Here is a tiny trained network, its code and every weight. The questions are about switching its units off for an input and a class, where a switched-off unit gives its printed mean instead of its output.

import numpy as np


def w(rows, s, z=0):
    codes = np.array(rows[::2]) - 128.0
    scale = np.full(codes.shape[1], s)
    scale[-1] = z or s
    return codes * scale


def norm(h):
    return h / np.sqrt((h * h).mean(-1, keepdims=True) + 1e-5)


def f(y):
    return np.maximum(y, 0)


def log_softmax(a):
    a = a - a.max(-1, keepdims=True)
    return a - np.log(np.exp(a).sum(-1, keepdims=True))


def net(x, mask):
    res = np.array(x, float).reshape(1, 4) / 4 @ E
    u = 0
    for l in range(3):
        y = f(norm(res) @ A[l][:, :-1].T + A[l][:, -1])
        res = res + np.where(mask[u : u + 10], y, B[l][:, -1]) @ B[l][:, :-1]
        u += 10
    return log_softmax(norm(res)[-1] @ U[:, :-1].T + U[:, -1])


A, B = {}, {}
E = w([
[193,55,169,207,115,134,102,78,165,179,113],'x0',
[123,107,61,133,111,77,104,129,93,81,91],'x1',
[143,205,91,136,76,112,206,117,61,253,98],'x2',
[4,175,69,197,39,149,83,66,168,100,121],'x3',
],0.0076)
A[0] = w([
[87,174,58,75,146,178,55,96,137,182,141,109],'0.n0',
[145,185,144,154,92,232,146,106,173,109,201,129],'0.n1',
[164,137,187,172,124,228,99,79,44,141,236,102],'0.n2',
[135,114,102,99,163,180,166,173,128,62,142,145],'0.n3',
[169,78,57,183,150,33,123,96,32,56,105,4],'0.n4',
[165,129,126,139,160,173,202,164,83,175,57,155],'0.n5',
[119,162,235,122,131,173,135,182,120,168,156,56],'0.n6',
[154,24,124,176,98,196,58,116,138,195,94,79],'0.n7',
[136,34,36,171,131,119,253,153,126,77,71,30],'0.n8',
[158,189,197,119,149,202,146,130,130,133,206,9],'0.n9',
],0.0064,0.0031)
B[0] = w([
[151,121,152,127,156,79,77,180,141,234,120,214],'0.n0',
[152,98,151,75,61,129,85,122,35,57,50,226],'0.n1',
[140,82,95,155,203,143,145,135,82,112,76,194],'0.n2',
[122,163,73,145,178,62,124,146,182,124,209,214],'0.n3',
[160,49,176,59,119,250,170,106,38,58,126,232],'0.n4',
[66,118,125,152,121,25,159,132,188,156,71,241],'0.n5',
[191,99,44,134,94,198,211,124,88,60,97,190],'0.n6',
[110,146,5,167,184,131,90,138,90,176,182,255],'0.n7',
[207,156,113,80,121,162,131,69,3,117,74,179],'0.n8',
[102,5,205,84,163,196,133,156,44,83,67,180],'0.n9',
],0.0063,0.0041)
A[1] = w([
[220,68,157,134,86,78,137,131,98,116,193,4],'1.n0',
[214,130,148,129,199,84,158,254,106,139,93,108],'1.n1',
[142,126,240,175,137,238,161,160,136,164,111,105],'1.n2',
[185,89,131,78,188,118,166,231,80,151,162,58],'1.n3',
[116,37,80,152,53,44,181,179,86,181,102,234],'1.n4',
[196,88,122,140,159,144,60,48,175,134,161,132],'1.n5',
[108,213,131,84,159,62,113,170,175,150,208,44],'1.n6',
[42,48,82,147,39,152,70,93,120,110,159,107],'1.n7',
[185,105,181,198,173,88,42,135,188,48,129,122],'1.n8',
[75,163,107,27,117,189,198,217,48,28,178,18],'1.n9',
],0.0064,0.0025)
B[1] = w([
[159,216,190,120,113,199,102,148,135,156,84,160],'1.n0',
[160,199,136,195,80,125,46,68,219,129,160,226],'1.n1',
[130,116,140,78,53,135,88,68,2,78,141,157],'1.n2',
[35,205,119,115,174,118,92,147,135,124,92,224],'1.n3',
[113,59,138,168,135,157,148,151,154,25,137,249],'1.n4',
[109,91,83,99,55,132,157,175,123,154,194,199],'1.n5',
[128,92,107,153,113,133,153,238,119,182,183,154],'1.n6',
[145,188,212,126,148,154,110,141,95,145,94,253],'1.n7',
[93,122,110,91,98,72,226,88,169,103,122,221],'1.n8',
[140,62,110,137,147,219,128,132,94,205,165,225],'1.n9',
],0.0081,0.0068)
A[2] = w([
[136,108,209,95,195,121,102,179,143,93,174,104],'2.n0',
[94,254,160,162,124,138,45,89,159,135,99,29],'2.n1',
[130,90,105,127,78,166,45,183,119,171,151,203],'2.n2',
[89,149,129,162,107,113,248,101,118,221,47,36],'2.n3',
[145,140,149,48,130,162,82,49,45,124,64,196],'2.n4',
[222,46,95,175,104,106,56,53,132,194,167,3],'2.n5',
[232,218,171,77,198,53,82,124,165,152,133,79],'2.n6',
[78,232,172,179,137,106,138,118,73,142,94,56],'2.n7',
[123,145,120,147,129,52,188,70,146,195,73,32],'2.n8',
[46,124,145,37,164,123,172,109,194,93,187,31],'2.n9',
],0.0076,0.0032)
B[2] = w([
[123,114,148,169,54,51,116,84,62,133,55,188],'2.n0',
[146,199,197,132,254,82,155,89,166,190,94,218],'2.n1',
[210,159,141,137,225,117,114,177,190,152,144,244],'2.n2',
[133,80,127,50,58,110,95,79,155,96,182,187],'2.n3',
[224,153,183,145,149,173,149,168,104,16,59,253],'2.n4',
[38,196,89,30,145,141,97,235,54,216,200,175],'2.n5',
[38,212,169,185,190,116,92,51,188,178,30,163],'2.n6',
[139,97,185,150,145,79,100,80,144,110,80,205],'2.n7',
[75,99,94,37,93,138,168,69,127,48,176,151],'2.n8',
[160,92,82,139,22,115,204,74,138,167,142,203],'2.n9',
],0.0086,0.0064)
U = w([
[109,252,216,160,188,61,69,67,193,144,44,83],'0',
[206,119,151,69,92,195,106,134,24,21,75,67],'1',
[82,47,83,54,10,22,207,36,199,86,178,62],'2',
[82,160,34,86,197,155,85,212,103,227,242,47],'3',
[183,108,156,207,189,94,183,182,173,78,117,254],'4',
],0.011,0.00093)

Each question gives the input, the list of numbers given to net, and the class t.
The units are the neurons (one row each of A and B). Each row of codes is followed by its name. A weight is (code - 128) times the scale printed after its matrix; where a second scale follows, it is the last column's (A, B and U).
mask holds one flag per neuron, layer by layer. A switched-off neuron (its flag False) gives its mean, the last column of its row in B, instead of its output. The means were averaged over made-up inputs and are rounded, as every weight is.
A unit's drop is (log p(t) with every unit on - log p(t) with that unit switched off) / (log p(t) with every unit on - log p(t) with every unit switched off).
The circuit of an input: a set's keep is (log p(t) with only the set's units on - log p(t) with every unit switched off) / (log p(t) with every unit on - log p(t) with every unit switched off). Starting from the 12 units with the biggest drops (on a tie, the unit counted first), units are removed one at a time, each time the one whose removal leaves the highest keep (on an exact tie, the one counted first), for as long as the keep stays at least 0.8.
units of the circuit, in order: the units of the circuit, biggest drop first
top k neurons: the k neurons with the biggest drops, biggest first
top k neurons in layer l: the k neurons of layer l with the biggest drops, biggest first
input [-3,-1,3,-7], class 0: units of the circuit, in order	[1.n1]
input [7,-2,7,2], class 2: top 3 neurons	[0.n5; 2.n3; 1.n9]
input [-5,8,-4,-8], class 0: units of the circuit, in order	[1.n1; 2.n6]
input [-8,4,-6,7], class 3: top 2 neurons	[1.n6; 1.n9]
input [4,-6,-7,-2], class 2: units of the circuit, in order	[1.n8; 2.n9]
input [-4,-6,0,-6], class 0: top 3 neurons	[1.n1; 1.n3; 0.n4]
input [-6,-6,-2,2], class 1: top 3 neurons in layer 0	[0.n1; 0.n9; 0.n7]
input [5,3,-6,-7], class 0: top 4 neurons	[2.n6; 1.n0; 1.n1; 1.n4]
input [-6,-5,0,2], class 3: top 4 neurons	[1.n9; 0.n3; 0.n4; 0.n0]
input [8,-8,-4,2], class 1: top 3 neurons	[1.n2; 0.n1; 0.n9]
input [-4,6,-7,5], class 2: top 4 neurons	[1.n8; 0.n1; 2.n9; 0.n3]
input [-4,-8,3,-8], class 0: top 4 neurons	[1.n1; 1.n3; 0.n4; 0.n5]
input [5,3,0,4], class 3: top 4 neurons	[0.n7; 1.n3; 1.n5; 2.n5]
input [3,6,-3,4], class 1: top 2 neurons	[0.n4; 1.n1]
input [7,-4,0,-4], class 3: units of the circuit, in order	[2.n5]
input [5,-5,3,-4], class 1: top 4 neurons	[0.n9; 0.n6; 1.n2; 0.n3]
input [8,-3,8,-5], class 2: top 2 neurons	[0.n5; 2.n3]
input [2,-6,-2,-4], class 1: top 2 neurons in layer 0	[0.n9; 0.n6]
input [-6,1,-8,6], class 2: top 2 neurons	[2.n9; 1.n8]
input [-5,-7,-7,2], class 1: units of the circuit, in order	[0.n1]
input [6,-6,3,5], class 1: top 2 neurons in layer 0	[0.n1; 0.n3]
input [-2,-4,-3,-4], class 0: top 4 neurons in layer 1	[1.n1; 1.n3; 1.n4; 1.n5]
input [3,2,-1,3], class 4: top 3 neurons in layer 1	[1.n7; 1.n1; 1.n3]
input [4,7,8,-7], class 2: top 2 neurons in layer 2	[2.n8; 2.n3]
input [8,-7,0,-6], class 3: top 3 neurons in layer 0	[0.n7; 0.n4; 0.n5]
input [-2,-3,-8,-8], class 0: top 4 neurons in layer 1	[1.n1; 1.n4; 1.n0; 1.n3]
